Below are the code and all the weights of a small trained network. Each question names an input and a target symbol and asks about switching units off, where a switched-off unit gives its printed mean instead of its output.

import numpy as np


def w(rows, s, z=0):
    codes = np.array(rows[::2]) - 128.0
    scale = np.full(codes.shape[1], s)
    scale[-1] = z or s
    return codes * scale


def norm(h):
    return h / np.sqrt((h * h).mean(-1, keepdims=True) + 1e-5)


def f(y):
    return y / 2 * (1 + np.tanh(0.7978845608 * (y + 0.044715 * y**3)))


def softmax(a):
    e = np.exp(a - a.max(-1, keepdims=True))
    return e / e.sum(-1, keepdims=True)


def log_softmax(a):
    a = a - a.max(-1, keepdims=True)
    return a - np.log(np.exp(a).sum(-1, keepdims=True))


def net(x, mask):
    ids = ['εζηθμξτ'.index(c) for c in x.split()]
    T = len(ids)
    res = E[ids] + P[:T]
    u = 0
    for l in range(3):
        q, k, v = (norm(res) @ M[l].T for M in (Q, K, V))
        z = softmax(np.where(np.tri(T) > 0, q @ k.T / 2**0.5, -1e9)) @ v
        res = res + np.where(mask[u], z, O[l][:, -1]) @ O[l][:, :-1]
        u += 1
        y = f(norm(res) @ A[l][:, :-1].T + A[l][:, -1])
        res = res + np.where(mask[u : u + 12], y, B[l][:, -1]) @ B[l][:, :-1]
        u += 12
    return log_softmax(norm(res)[-1] @ U[:, :-1].T + U[:, -1])


Q, K, V, O, A, B = {}, {}, {}, {}, {}, {}
E = w([
[100,134,23,203,96,146,102,117],'ε',
[188,192,120,146,119,181,101,115],'ζ',
[174,187,84,128,120,100,253,136],'η',
[87,179,92,110,100,229,112,170],'θ',
[141,25,114,104,59,154,106,181],'μ',
[112,226,22,86,131,105,99,53],'ξ',
[136,166,123,69,61,132,169,13],'τ',
],0.017)
P = w([
[35,156,139,54,119,2,120,212],'0',
[67,165,150,71,110,60,99,219],'1',
[100,130,139,79,115,84,87,205],'2',
[121,140,154,82,139,125,90,185],'3',
[137,150,143,102,150,154,113,193],'4',
[136,147,118,137,134,175,123,189],'5',
[144,154,92,164,133,178,140,162],'6',
[150,154,76,169,147,173,133,132],'7',
[152,165,77,161,162,200,125,111],'8',
],0.007)
Q[0] = w([
[128,180,184,180,4,61,83,143],'L0H0',
[68,70,221,155,186,73,100,94],'L0H0',
],0.004)
K[0] = w([
[135,50,146,72,195,133,173,110],'L0H0',
[121,70,143,79,164,214,30,3],'L0H0',
],0.0041)
V[0] = w([
[188,129,98,182,201,131,253,191],'L0H0',
[69,134,250,243,171,99,72,108],'L0H0',
],0.0054)
O[0] = w([
[150,125,118,181,255,181,217,14,96],'L0H0',
[108,136,134,107,80,153,152,116,3],'L0H0',
],0.0094,0.0073)
A[0] = w([
[112,167,97,87,153,108,83,53,228],'L0N0',
[135,78,150,145,92,146,202,175,195],'L0N1',
[180,160,167,113,128,152,117,143,114],'L0N2',
[34,128,189,86,159,127,98,139,131],'L0N3',
[117,113,152,111,85,138,133,48,168],'L0N4',
[60,170,130,184,58,132,63,207,117],'L0N5',
[132,81,156,174,232,176,132,89,108],'L0N6',
[117,90,89,51,171,174,33,136,214],'L0N7',
[134,78,156,135,152,117,145,182,233],'L0N8',
[136,50,167,124,1,95,135,127,218],'L0N9',
[157,108,94,202,232,189,62,150,225],'L0N10',
[103,121,154,203,186,186,171,109,9],'L0N11',
],0.0084,0.0011)
B[0] = w([
[152,129,166,124,84,167,173,217,187],'L0N0',
[179,146,141,167,194,120,158,133,157],'L0N1',
[40,111,129,136,107,112,141,128,142],'L0N2',
[155,98,82,76,151,104,89,100,133],'L0N3',
[159,106,158,159,77,160,129,160,142],'L0N4',
[128,127,174,71,157,126,123,111,255],'L0N5',
[131,146,85,27,70,138,95,2,139],'L0N6',
[159,146,104,152,175,142,164,131,228],'L0N7',
[174,201,104,110,104,102,97,73,156],'L0N8',
[175,146,122,140,134,154,92,138,230],'L0N9',
[115,148,151,117,113,183,107,153,197],'L0N10',
[104,143,99,78,146,115,134,76,140],'L0N11',
],0.0096,0.0075)
Q[1] = w([
[78,15,177,169,121,154,140,81],'L1H0',
[108,70,150,91,151,1,166,41],'L1H0',
],0.0099)
K[1] = w([
[10,101,155,2,149,63,33,173],'L1H0',
[103,139,163,126,84,71,42,208],'L1H0',
],0.0077)
V[1] = w([
[78,71,88,255,243,4,172,223],'L1H0',
[185,141,173,192,18,25,182,80],'L1H0',
],0.0054)
O[1] = w([
[132,150,165,188,221,114,104,165,3],'L1H0',
[194,10,80,119,201,134,183,205,113],'L1H0',
],0.014,0.0049)
A[1] = w([
[135,156,30,113,88,99,143,148,117],'L1N0',
[93,79,182,160,113,150,187,171,51],'L1N1',
[164,162,134,176,130,34,87,93,171],'L1N2',
[185,126,154,117,104,121,129,97,112],'L1N3',
[204,130,146,171,158,61,179,205,211],'L1N4',
[94,112,91,168,212,142,77,145,49],'L1N5',
[121,100,98,133,146,192,154,197,115],'L1N6',
[185,204,55,129,82,46,160,127,194],'L1N7',
[135,135,125,81,109,115,254,99,252],'L1N8',
[157,106,100,133,103,128,94,98,102],'L1N9',
[45,128,151,64,143,172,116,152,178],'L1N10',
[61,122,221,101,100,187,165,80,162],'L1N11',
],0.0087,0.002)
B[1] = w([
[142,156,137,71,133,127,165,183,230],'L1N0',
[85,157,201,145,97,146,165,135,116],'L1N1',
[117,130,170,125,168,186,125,90,132],'L1N2',
[35,178,61,146,92,145,149,180,172],'L1N3',
[7,8,128,23,147,70,167,61,191],'L1N4',
[47,118,130,178,2,36,174,135,148],'L1N5',
[116,113,112,141,107,81,145,58,188],'L1N6',
[77,123,147,146,221,160,149,130,254],'L1N7',
[81,69,131,144,136,118,152,131,227],'L1N8',
[121,131,195,111,155,183,122,93,165],'L1N9',
[188,111,149,167,150,74,97,154,208],'L1N10',
[158,136,39,182,173,54,136,134,185],'L1N11',
],0.0081,0.0051)
Q[2] = w([
[2,19,165,58,142,143,242,234],'L2H0',
[228,202,39,12,117,221,76,179],'L2H0',
],0.0073)
K[2] = w([
[134,26,141,112,182,1,147,95],'L2H0',
[130,132,129,148,143,237,244,137],'L2H0',
],0.0078)
V[2] = w([
[32,180,127,174,11,119,152,57],'L2H0',
[249,5,185,162,126,175,2,144],'L2H0',
],0.0058)
O[2] = w([
[105,1,102,77,159,98,49,99,3],'L2H0',
[185,209,51,54,133,83,56,23,34],'L2H0',
],0.0095,0.0028)
A[2] = w([
[67,131,109,194,38,57,143,71,150],'L2N0',
[100,189,205,127,97,119,97,67,107],'L2N1',
[139,139,126,171,116,131,133,201,88],'L2N2',
[65,52,118,126,104,98,160,175,224],'L2N3',
[181,50,58,51,70,100,211,179,190],'L2N4',
[218,64,44,138,254,132,129,212,141],'L2N5',
[178,200,102,82,137,165,27,81,250],'L2N6',
[76,209,121,126,61,153,170,187,51],'L2N7',
[169,98,52,74,86,97,194,131,48],'L2N8',
[183,211,163,192,122,179,93,189,10],'L2N9',
[187,85,165,184,78,140,116,84,173],'L2N10',
[140,131,134,183,201,118,17,143,158],'L2N11',
],0.0094,0.0017)
B[2] = w([
[115,79,72,108,138,87,76,228,140],'L2N0',
[150,106,102,103,140,217,166,17,148],'L2N1',
[121,103,149,98,134,90,139,197,150],'L2N2',
[171,196,70,179,105,77,131,80,188],'L2N3',
[229,117,89,85,200,201,75,42,254],'L2N4',
[132,127,131,39,64,186,114,145,179],'L2N5',
[110,142,119,208,138,72,230,65,236],'L2N6',
[146,98,146,108,121,173,92,154,212],'L2N7',
[245,77,102,2,113,219,39,146,196],'L2N8',
[97,154,181,114,94,108,189,189,191],'L2N9',
[179,231,102,135,106,126,191,126,127],'L2N10',
[218,122,149,123,158,130,122,166,145],'L2N11',
],0.0085,0.0099)
U = w([
[181,247,83,172,90,107,166,84,76],'ε',
[220,126,71,51,142,190,69,108,124],'ζ',
[11,135,138,84,86,153,58,49,123],'η',
[98,167,189,100,103,176,121,218,148],'θ',
[86,17,136,96,152,75,182,75,253],'μ',
[134,132,2,158,98,56,80,178,94],'ξ',
[152,134,176,179,196,125,34,109,163],'τ',
],0.0061,0.0012)

Each question gives the input, a string of symbols that net reads in full, and the target symbol t.
The units are the heads (2 rows each of Q, K, V and O) and the neurons (one row each of A and B). Each row of codes is followed by its name. A weight is (code - 128) times the scale printed after its matrix; where a second scale follows, it is the last column's (O, A, B and U).
mask holds one flag per unit, layer by layer, with each layer's heads first. A switched-off unit (its flag False) gives its mean, the last column of its rows in O or B, instead of its output. The means were averaged over made-up inputs and are rounded, as every weight is.
A unit's drop is (log p(t) with every unit on - log p(t) with that unit switched off) / (log p(t) with every unit on - log p(t) with every unit switched off).
The circuit of an input: a set's keep is (log p(t) with only the set's units on - log p(t) with every unit switched off) / (log p(t) with every unit on - log p(t) with every unit switched off). Starting from the 12 units with the biggest drops (on a tie, the unit counted first), units are removed one at a time, each time the one whose removal leaves the highest keep (on an exact tie, the one counted first), for as long as the keep stays at least 0.8.
circuit, biggest first: the units of the circuit, biggest drop first
unit that matters most: the unit with the biggest drop
top k neurons: the k neurons with the biggest drops, biggest first
top k neurons in layer l: the k neurons of layer l with the biggest drops, biggest first
drop of u: that unit's drop, to one decimal
input τ θ ζ τ μ τ θ θ θ, target η: circuit, biggest first -> L1H0, L0N7, L2H0
input η μ θ μ θ η ε, target η: unit that matters most -> L0H0
input ε θ θ ζ θ μ η, target μ: circuit, biggest first -> L1H0, L1N4
input μ ζ η θ τ, target θ: circuit, biggest first -> L0N0, L2H0
input η τ θ ε τ μ ξ μ θ, target θ: top 3 neurons -> L0N10, L1N5, L0N9
input ε τ μ θ μ θ η ξ ξ, target μ: top 3 neurons -> L1N4, L0N0, L0N9
input μ η τ τ, target μ: top 2 neurons -> L1N4, L1N1
input τ ζ η θ ε, target ξ: top 2 neurons in layer 1 -> L1N5, L1N6
input ξ μ τ τ μ η τ, target μ: top 3 neurons -> L1N4, L0N0, L0N5
input τ μ τ θ τ ξ μ μ, target θ: top 2 neurons in layer 0 -> L0N7, L0N1
input μ τ ξ μ ζ, target θ: top 2 neurons -> L0N7, L0N2
input ε τ ξ ξ μ, target θ: top 4 neurons -> L0N7, L0N8, L0N9, L0N1
input θ ε θ, target η: top 2 neurons -> L0N5, L2N4
input μ θ ε, target ε: top 4 neurons -> L0N5, L0N9, L2N6, L1N10
input ξ μ μ ζ ε, target ε: top 2 neurons -> L0N2, L0N5
input ζ θ ε, target η: unit that matters most -> L1H0
input θ ζ θ μ, target ε: top 2 neurons -> L2N6, L0N9
input ε τ θ μ θ, target ε: top 3 neurons in layer 1 -> L1N10, L1N11, L1N4
input μ η τ θ τ ζ τ ζ, target ε: top 3 neurons in layer 0 -> L0N10, L0N0, L0N5
input μ ξ ζ μ ξ ζ, target θ: unit that matters most -> L2H0
input ζ μ τ τ η ζ, target ε: top 2 neurons -> L0N6, L0N10
input μ η η τ μ μ ξ, target θ: top 4 neurons -> L0N7, L0N0, L0N1, L1N7
input ε θ θ ζ, target η: top 3 neurons in layer 2 -> L2N1, L2N4, L2N8
input θ τ ζ μ μ η ξ, target μ: top 2 neurons in layer 1 -> L1N4, L1N6
input μ η ξ θ, target θ: drop of L2N2 -> 0.0
input τ μ μ θ ξ, target θ: drop of L0N0 -> 0.1
input η μ ξ η η, target μ: drop of L0N5 -> -0.1
input μ ε ζ μ, target ε: unit that matters most -> L2H0
